79,10,31,15,-19,-32,67,-36,70,30,0,1,-34,32,26,-22,43,-18,-13,-19,0,-3,57,-42,20,1,-13,-1,13,27,11,19,47,14,-2,1,14,-50,29,-41,-8,-1,-16,3  Q_947
48,19,-46,-17,11,-23,-33,-19,14,-1,30,20,27,41,63,55,-10,-76,3,-43,6,-35,34,-19,-13,-20,26,11,0,10,-10,-12,35,71,-30,21,42,-23,9,-25,-10,5,-5,-14  Q_789
63,-7,44,8,-18,-34,42,-33,76,38,-13,12,-40,3,43,-16,50,-20,-23,3,4,-3,58,-29,14,-1,-28,26,15,18,11,29,49,5,-24,-3,26,-24,35,-27,-14,-4,-6,20  Q_57
79,8,35,12,-27,-24,64,-22,76,28,18,-9,-47,9,41,-23,51,-15,-34,-30,-3,18,51,-40,45,-14,-14,11,30,22,9,41,43,6,-21,-8,37,-21,22,-20,-24,2,-13,0  Q_103
-40,83,-4,-69,-19,62,58,57,50,-23,10,13,-30,53,-22,1,12,-18,27,-81,38,-65,-58,-7,-9,39,-22,-31,-63,-44,39,65,-12,38,46,21,25,-68,-14,-25,-20,-66,-71,-42  Q_273
-35,80,-20,-72,7,43,68,42,34,2,22,0,-16,79,7,-9,-6,-48,25,-81,21,-55,-53,30,-34,78,0,20,-67,-27,2,57,18,50,67,20,45,-69,-31,-4,-35,-27,-70,-18  Q_466
11,18,-28,52,46,-25,-31,59,-21,-33,3,-37,1,-7,13,1,-53,-9,3,23,40,-52,54,-1,-42,-25,18,57,7,49,-38,10,37,-24,50,-18,1,-64,48,-68,-26,19,-23,15  Q_947
29,18,-24,-21,40,-21,-33,-32,-29,-3,-1,5,28,52,84,69,-4,-69,-1,-34,13,-26,17,27,-28,-19,1,38,-6,15,-13,11,39,55,-21,16,50,-18,15,-16,-39,-17,-7,6  Q_57
-41,93,-5,-56,-1,79,61,45,71,-19,38,-10,-23,62,-1,-5,1,-29,22,-86,43,-32,-45,13,0,26,-19,-32,-48,-35,22,66,3,48,48,21,44,-38,-21,3,-64,-57,-75,-31  Q_103
-41,85,-14,-59,-1,50,65,33,21,-9,31,-5,-15,70,-3,-20,-3,-27,36,-75,22,-45,-45,23,-40,29,-16,3,-86,-13,2,44,5,57,38,32,47,-69,-11,-16,-40,-38,-77,-19  Q_652
65,20,-43,-29,35,-18,-18,-25,-3,-1,1,17,24,27,65,60,-8,-74,9,-56,35,-45,12,5,-17,-13,12,-9,-18,-18,2,10,35,61,-50,16,34,-6,8,-31,-47,-2,10,-11  Q_497
25,6,-24,37,36,-31,-23,82,-31,-35,-1,-34,-14,-12,17,18,-43,6,-8,28,53,-42,45,-25,-42,-27,24,68,10,44,-22,43,11,-46,50,-23,2,-72,54,-78,-17,4,-17,-3  Q_273
23,5,-36,-13,39,-17,-29,-38,-45,-12,-7,5,38,65,80,64,-25,-78,23,-54,6,-26,11,2,-26,-1,23,-1,0,9,-15,-26,33,82,-13,6,36,-39,5,-15,-23,-4,-5,-9  Q_947
-31,72,-12,-57,-7,48,42,38,69,-13,28,2,-45,44,-8,-6,-5,-39,19,-53,40,-49,-63,15,-33,5,-30,-22,-70,-16,5,42,6,32,26,13,46,-31,-18,11,-41,-45,-78,-13  Q_742
-39,87,7,-64,-21,56,56,62,63,-22,11,8,-31,52,-25,8,12,-15,27,-75,36,-56,-55,4,-7,31,-23,-34,-60,-36,34,70,-16,24,35,20,21,-60,-10,-23,-22,-67,-66,-53  Q_273
25,41,-22,43,22,-12,-26,91,-22,-37,6,-28,-17,-42,-21,-8,-33,21,-29,13,39,-78,23,-5,-46,-13,7,59,16,35,-25,44,31,-56,44,-20,-1,-31,39,-93,-41,17,-29,4  Q_727
79,-15,53,-25,10,-37,52,-16,34,22,-9,-14,-34,61,49,-13,31,-37,-24,-23,36,-9,41,-35,-5,-15,-1,-5,4,36,36,61,63,-4,-15,-4,17,-35,22,-41,-53,9,-24,10  Q_497
44,20,-48,-13,14,-13,-39,-13,18,4,29,25,31,35,62,63,-18,-71,3,-46,14,-43,36,-16,2,-18,9,9,6,8,-6,2,37,75,-36,17,41,-22,13,-29,-25,3,-2,-23  Q_789
7,39,-30,33,37,-12,-28,68,13,-28,17,-43,-21,-24,11,2,-33,3,-6,-5,54,-68,33,-2,-7,-19,28,52,22,31,-35,43,30,-41,40,-19,24,-35,30,-63,-48,14,-30,13  Q_103
47,26,-58,-22,22,-15,-36,-33,-20,5,17,20,21,9,51,61,-11,-56,14,-35,18,-40,-13,13,7,-25,-6,14,-4,-1,-24,-21,21,49,-38,4,50,24,5,-14,-26,-5,-3,-4  Q_742
55,-13,22,-3,-1,-29,56,-22,25,33,-6,-5,-37,37,37,-24,22,-26,-2,-14,-11,2,55,-39,2,-21,-15,32,5,51,8,22,55,13,-16,-11,36,-32,45,-44,-22,9,-21,29  Q_652
-27,91,-11,-70,-4,51,77,37,45,4,25,7,-12,67,-4,-6,-4,-38,24,-81,26,-58,-58,38,-13,71,-14,10,-68,-30,5,61,9,44,61,20,38,-63,-31,-7,-39,-36,-70,-32  Q_466
71,-5,30,-3,-19,-50,44,-37,75,35,6,-11,-64,6,35,-14,41,-13,-26,6,12,-2,26,-34,14,-25,-21,14,14,43,-3,36,51,-13,-33,-10,31,-6,31,-21,-13,9,-12,2  Q_742
74,-20,50,-20,16,-39,58,-23,30,27,-3,-15,-34,69,44,-15,28,-34,-31,-13,19,-4,50,-36,-10,-20,1,1,9,44,42,58,75,2,-11,-5,19,-41,22,-48,-47,12,-23,15  Q_497
65,30,-58,-29,18,-11,-29,-22,-4,5,21,10,11,1,50,67,3,-61,16,-49,30,-54,-11,1,4,-24,-5,10,-4,-2,-21,-7,25,39,-44,11,47,4,6,-26,-28,-10,0,-17  Q_742
-9,94,19,-45,-21,57,57,51,59,-36,11,8,-39,45,-22,-4,8,-22,0,-76,29,-40,-54,10,-39,21,-29,-31,-63,-23,21,59,1,33,35,19,20,-40,-11,-5,-46,-58,-85,-29  Q_727
97,18,48,9,-27,-39,55,-20,60,17,-2,-1,-63,12,21,-20,56,0,-43,-16,-10,6,38,-40,-1,-7,-11,18,17,41,5,42,63,-7,-15,-5,14,-31,34,-41,-17,6,-24,-13  Q_727
37,25,-40,-33,33,-22,-18,-17,-50,-2,-8,-3,33,51,100,66,-23,-79,-2,-66,9,-40,-5,15,1,11,9,35,-3,3,-20,22,39,61,-22,0,38,-17,5,5,-31,-3,-10,-17  Q_466
75,-13,26,-3,-24,-39,42,-28,76,43,8,0,-54,-4,30,-20,44,-22,-25,-2,14,-10,39,-42,16,-16,-27,15,12,26,-2,34,42,-6,-36,-14,32,-4,26,-19,-13,8,-7,14  Q_742
26,6,-41,26,37,-20,-40,72,-8,-13,30,-36,-13,-38,-3,1,-46,-15,-2,44,60,-61,44,-8,-43,-39,11,68,10,44,-42,16,23,-45,31,-36,7,-31,36,-72,-25,23,-21,28  Q_742
19,26,-39,30,36,-19,-17,56,-15,-27,24,-46,-19,-13,17,-4,-47,-15,9,22,51,-46,61,-3,-47,-46,14,70,-17,45,-41,32,9,-22,29,-17,1,-46,55,-71,-15,9,-22,30  Q_652
61,-8,25,-11,-19,-35,37,-8,84,36,12,3,-31,49,27,-20,39,-36,-25,-10,3,-15,74,-68,4,-10,10,12,21,55,26,32,73,17,1,5,31,-46,31,-50,-11,8,-19,10  Q_789
82,-6,36,-8,-9,-34,68,-20,41,40,-6,-8,-16,33,33,-21,22,-23,-31,-27,6,-12,53,-38,47,11,-11,37,25,26,13,41,57,-4,6,-14,16,-22,19,-26,-20,5,-28,19  Q_466
69,2,41,-6,-13,-18,72,-24,81,40,18,-9,-53,23,40,-22,58,-24,-19,-33,0,4,52,-36,41,-6,-2,10,30,24,17,47,47,8,-19,-5,30,-28,20,-37,-21,1,-8,-10  Q_103
12,36,-38,17,44,-23,-15,83,-5,-22,7,-41,-3,-25,6,-2,-51,-11,-2,1,60,-88,26,2,-17,15,16,75,6,28,-33,51,33,-47,51,-23,3,-45,32,-67,-36,23,-31,16  Q_466
66,7,31,-17,-3,-35,59,-7,49,40,-11,-11,-31,34,33,-19,26,-33,-17,-23,2,-13,51,-36,35,22,-8,39,21,28,9,39,76,3,3,-19,19,-29,28,-29,-14,12,-31,8  Q_466
88,-5,57,-2,-11,-38,59,-22,23,21,-8,9,-48,34,29,-21,41,-22,-40,-8,-6,5,31,-42,5,-18,-11,9,20,50,24,37,54,1,-12,-12,13,-30,28,-47,-25,-3,-27,0  Q_727
71,0,37,-15,-12,-24,49,-6,61,36,-4,-4,-46,35,27,-21,44,-19,-32,-22,21,-15,44,-37,14,-7,-27,0,10,11,38,72,63,-13,-26,-2,10,-17,20,-41,-36,8,-9,2  Q_497
60,8,-25,-16,33,-12,-29,-11,-67,-24,-4,6,21,56,78,55,-15,-73,-14,-58,9,-19,-10,-13,-55,-19,27,12,1,21,-9,6,37,60,-12,-1,41,-29,0,-24,-44,-2,-19,-6  Q_727
33,6,-43,-28,32,-28,-44,-30,-33,-9,0,-3,18,40,92,68,-27,-78,4,-41,29,-35,-21,12,-28,-30,3,12,-5,21,-31,0,23,47,-35,-4,61,2,8,2,-36,-5,-6,1  Q_742
-55,83,-6,-60,0,58,56,21,53,4,16,23,-23,59,-8,-7,8,-25,27,-46,30,-60,-45,43,-35,51,-26,11,-69,-34,13,42,12,44,66,31,48,-50,-17,-29,-43,-48,-72,-9  Q_57
-33,67,5,-67,9,51,51,54,48,-18,15,7,-17,64,0,-25,-12,-46,8,-62,56,-55,-47,16,-30,28,-29,-29,-73,-34,36,70,16,37,25,15,21,-61,-20,-10,-62,-38,-75,-26  Q_497
11,15,-35,-24,41,-18,-41,-27,-32,7,5,9,26,48,82,66,-9,-77,18,-36,11,-37,7,28,-30,-3,6,32,-3,1,-10,5,30,65,-24,19,47,-15,7,-22,-35,-17,6,-1  Q_57
23,23,-28,22,44,-24,-19,66,-35,-22,8,-46,-2,-9,27,7,-55,-20,-14,23,45,-55,49,13,-23,-18,20,84,2,42,-40,40,39,-29,52,-34,-8,-39,40,-59,-17,20,-25,15  Q_466
6,48,-44,22,39,-28,-25,79,-3,-27,1,-39,-13,-28,8,0,-48,6,-8,0,54,-78,18,15,-13,10,12,75,2,30,-36,48,39,-50,53,-18,9,-23,37,-54,-33,19,-35,12  Q_466
9,10,-29,33,28,-27,-47,75,-1,-27,28,-28,-3,12,28,-3,-51,-37,-15,34,48,-48,58,-22,-56,-44,41,68,4,61,-25,35,34,-13,50,-17,5,-55,40,-69,-22,27,-29,11  Q_789
-38,74,-10,-62,-25,42,48,33,67,-10,41,14,-17,83,-4,-4,-2,-44,13,-62,32,-44,-36,6,-44,33,3,-8,-73,-16,14,44,5,56,58,41,46,-59,-23,-10,-30,-34,-77,-27  Q_789
84,-5,23,-18,4,-35,65,-12,36,37,-8,-5,-28,35,43,-13,30,-38,-18,-26,9,-4,45,-37,24,17,-1,34,16,33,17,38,63,3,5,-13,26,-27,25,-30,-24,12,-27,13  Q_466
63,-10,40,-15,-12,-37,38,-12,81,33,20,-1,-34,67,43,-19,31,-48,-28,-3,13,-14,73,-69,9,-20,13,5,21,60,29,49,64,16,3,-1,20,-68,26,-46,-8,6,-28,6  Q_789
-56,63,1,-58,11,51,72,19,26,-8,26,-2,-26,91,30,-17,-7,-42,15,-80,18,-29,-60,27,-20,32,4,-2,-56,-16,9,46,26,70,61,23,71,-70,-30,-2,-55,-35,-78,-30  Q_103
45,-8,-12,-25,24,-31,-15,-32,-61,-16,-18,-2,36,52,81,76,-8,-46,-6,-54,7,-35,5,-15,-10,-17,30,8,3,12,-10,9,18,49,-29,8,40,-44,14,-22,-13,-17,5,-28  Q_273
-44,54,2,-69,-4,42,69,30,0,-10,16,8,-27,89,5,-1,1,-17,21,-67,14,-52,-67,10,-36,45,-4,-8,-59,-18,18,54,-1,40,61,22,44,-87,-23,-29,-29,-41,-64,-38  Q_273
49,10,-21,-21,29,-24,-27,-23,-66,-20,-7,7,17,59,83,55,-16,-79,-13,-50,-1,-23,-16,0,-46,-22,20,11,-2,19,-17,8,35,62,-22,0,39,-24,3,-21,-33,-3,-6,-4  Q_727
-3,34,-44,25,44,-27,-32,84,-30,-18,2,-43,-4,-15,10,1,-59,-3,4,1,46,-78,16,9,-16,13,17,72,14,28,-35,38,39,-41,54,-22,7,-26,27,-55,-35,25,-27,17  Q_466
69,3,29,3,-26,-21,50,-18,96,45,8,17,-45,-10,12,-21,63,-11,-26,5,5,-14,69,-26,23,0,-31,22,16,7,23,30,41,-2,-18,-4,17,-14,27,-50,-6,-8,-9,22  Q_57
51,30,-50,-11,39,-6,-10,-49,-4,-8,2,30,44,29,63,59,-13,-77,27,-43,17,-33,17,-10,-3,4,12,-1,-9,-7,-13,-26,23,79,-27,8,31,-42,17,-29,-23,-2,-4,-17  Q_947
74,-4,35,-17,0,-29,49,-9,47,38,-6,-3,-34,47,23,-26,36,-21,-26,-21,27,-25,50,-41,11,-1,-11,3,12,24,36,58,69,-7,-6,-6,17,-29,19,-54,-46,6,-17,19  Q_497
89,-5,55,10,-12,-34,63,-10,28,27,-14,6,-51,38,24,-26,41,-21,-39,-12,-15,9,41,-54,-8,-12,-3,18,23,47,20,34,68,3,-1,-13,20,-40,29,-50,-22,3,-28,6  Q_727
7,39,-43,39,43,-20,-25,60,21,-33,11,-37,-5,-15,-14,-1,-41,16,9,14,61,-80,40,-10,-22,-6,16,31,5,35,-32,28,29,-41,57,-6,-5,-55,40,-71,-41,10,-28,17  Q_947
-40,83,0,-63,3,65,74,19,49,-10,37,-2,-22,75,5,-10,3,-36,17,-80,33,-36,-55,16,-6,32,-4,-11,-57,-24,11,57,19,52,58,24,61,-70,-31,-9,-56,-42,-81,-30  Q_103
37,28,-46,-13,32,1,-16,-40,-13,-3,7,19,33,42,59,67,-13,-57,22,-52,0,-39,15,9,4,-3,6,-5,1,-4,-10,-23,39,72,-16,10,29,-38,6,-33,-16,-2,-5,-30  Q_947
31,2,-52,-27,39,-21,-38,-41,-42,-3,8,11,30,40,84,60,-36,-84,11,-26,27,-32,-21,7,-25,-29,10,17,-11,11,-31,-8,19,61,-29,-4,56,-3,1,-1,-35,0,-8,7  Q_742
65,30,-34,-27,14,-15,-8,-15,-20,-9,0,16,28,16,41,72,9,-49,22,-63,19,-48,5,-21,17,-9,17,-1,0,-19,2,-3,10,49,-39,14,30,-22,16,-46,-11,-25,1,-38  Q_273
24,21,-14,32,27,-22,-18,81,-15,-36,-2,-30,-14,-21,2,20,-34,2,-1,18,59,-67,50,-26,-38,-21,33,67,7,34,-15,51,1,-47,48,-23,-5,-68,52,-95,-8,0,-24,-1  Q_273
93,2,34,3,-27,-36,65,-11,79,36,1,-12,-42,9,34,-21,37,-17,-35,-26,5,7,60,-42,41,9,-22,38,20,29,10,55,61,-6,-5,-17,12,-32,26,-17,-6,8,-19,4  Q_466
34,23,-41,-11,34,-10,-19,-37,-23,-17,-2,5,47,52,68,59,-20,-69,11,-48,14,-38,17,-4,-17,-6,17,-3,-7,4,-19,-14,36,76,-13,5,35,-44,10,-20,-28,-7,-14,-7  Q_947
99,-1,45,7,-33,-31,61,-12,55,21,0,5,-58,7,10,-30,57,-8,-45,-17,-1,-1,44,-61,2,-1,-8,8,24,28,27,38,53,-2,-9,-14,7,-33,23,-56,-8,2,-24,-2  Q_727
-45,80,0,-56,2,54,57,25,60,3,16,11,-25,62,-8,5,12,-22,28,-50,27,-47,-33,45,-42,40,-20,10,-70,-29,8,39,22,43,65,39,52,-55,-14,-25,-43,-48,-68,-12  Q_57
16,27,-31,60,42,-13,-21,61,-5,-32,11,-30,-8,-12,14,3,-51,-10,-3,26,52,-51,55,-3,-44,-28,12,53,5,44,-25,27,26,-23,55,-26,-5,-67,45,-84,-21,17,-23,6  Q_947
70,-16,30,5,9,-29,61,-28,52,34,-6,12,-25,50,35,-25,25,-37,-11,-14,2,-17,63,-57,19,-4,-3,1,19,43,23,12,66,22,5,-13,23,-75,27,-49,-20,6,-30,21  Q_947
-36,78,-14,-63,-8,54,37,40,58,-8,27,3,-35,44,-7,-2,-1,-36,24,-55,46,-55,-66,23,-26,12,-34,-27,-68,-22,8,48,-1,35,28,13,41,-16,-17,7,-45,-50,-70,-18  Q_742
-34,85,-16,-50,-24,54,35,62,114,-17,35,14,-23,52,-17,-8,0,-34,19,-66,42,-48,-19,-15,-23,30,-18,-34,-64,-26,23,49,10,53,39,36,35,-50,-10,3,-39,-43,-76,-24  Q_789
89,-7,34,-6,-9,-42,68,-19,70,43,-4,-3,-41,23,48,-16,36,-34,-24,-23,-1,7,53,-33,35,14,-12,33,17,31,8,46,58,6,-18,-17,15,-27,26,-16,-14,14,-13,2  Q_466
-22,88,-9,-59,-6,62,61,56,79,-12,15,1,-26,47,-4,5,-6,-34,19,-78,38,-42,-36,21,-10,49,-24,-8,-68,-31,14,67,12,40,53,12,25,-48,-15,13,-38,-44,-77,-25  Q_466
-26,83,-14,-56,-9,66,60,51,69,-15,26,1,-19,36,-16,-18,3,-31,33,-68,30,-42,-16,-3,-28,24,-30,-10,-78,-18,12,45,3,47,20,19,32,-69,4,-7,-35,-47,-74,-12  Q_652
66,21,-25,-8,26,-18,-21,-24,-65,-26,-6,12,21,41,75,60,-10,-66,-18,-53,4,-17,-16,-13,-39,-23,15,10,-6,11,-10,3,35,63,-29,6,40,-22,6,-18,-36,-5,-19,-13  Q_727
-58,61,-6,-54,-7,34,38,35,41,0,37,18,-13,107,17,-16,-19,-51,16,-57,15,-36,-47,17,-44,28,0,-6,-67,-1,13,45,15,70,55,36,55,-54,-24,3,-44,-31,-74,-26  Q_789
-34,67,-15,-63,0,59,39,35,60,-12,30,9,-34,43,-4,-5,-8,-41,22,-45,43,-48,-58,12,-33,16,-29,-21,-61,-18,11,39,0,33,30,5,39,-32,-16,6,-41,-39,-79,-16  Q_742
-5,76,2,-56,-4,67,60,46,49,-26,18,23,-34,52,-20,-16,7,-36,8,-71,28,-43,-49,-6,-47,35,-13,-30,-57,-24,29,35,14,50,42,10,26,-51,-18,-24,-45,-44,-88,-23  Q_727
25,10,-36,34,36,-32,-42,62,-14,-21,29,-41,-24,-29,23,-1,-51,-16,-14,50,63,-52,28,0,-48,-54,10,74,5,59,-43,40,20,-49,34,-33,8,-31,42,-62,-32,21,-22,18  Q_742
66,-6,47,3,-10,-41,45,-32,69,40,2,2,-43,17,35,-12,47,-23,-20,3,7,-1,63,-20,10,-6,-22,29,17,29,14,27,48,-2,-19,1,28,-20,31,-38,-15,-6,-14,21  Q_57
12,31,-23,37,12,-23,-29,89,4,-35,-7,-33,-16,-40,-25,17,-36,37,-4,7,56,-82,39,-14,-17,-7,12,57,17,25,-26,48,4,-70,48,-16,3,-43,48,-86,-15,-4,-17,3  Q_273
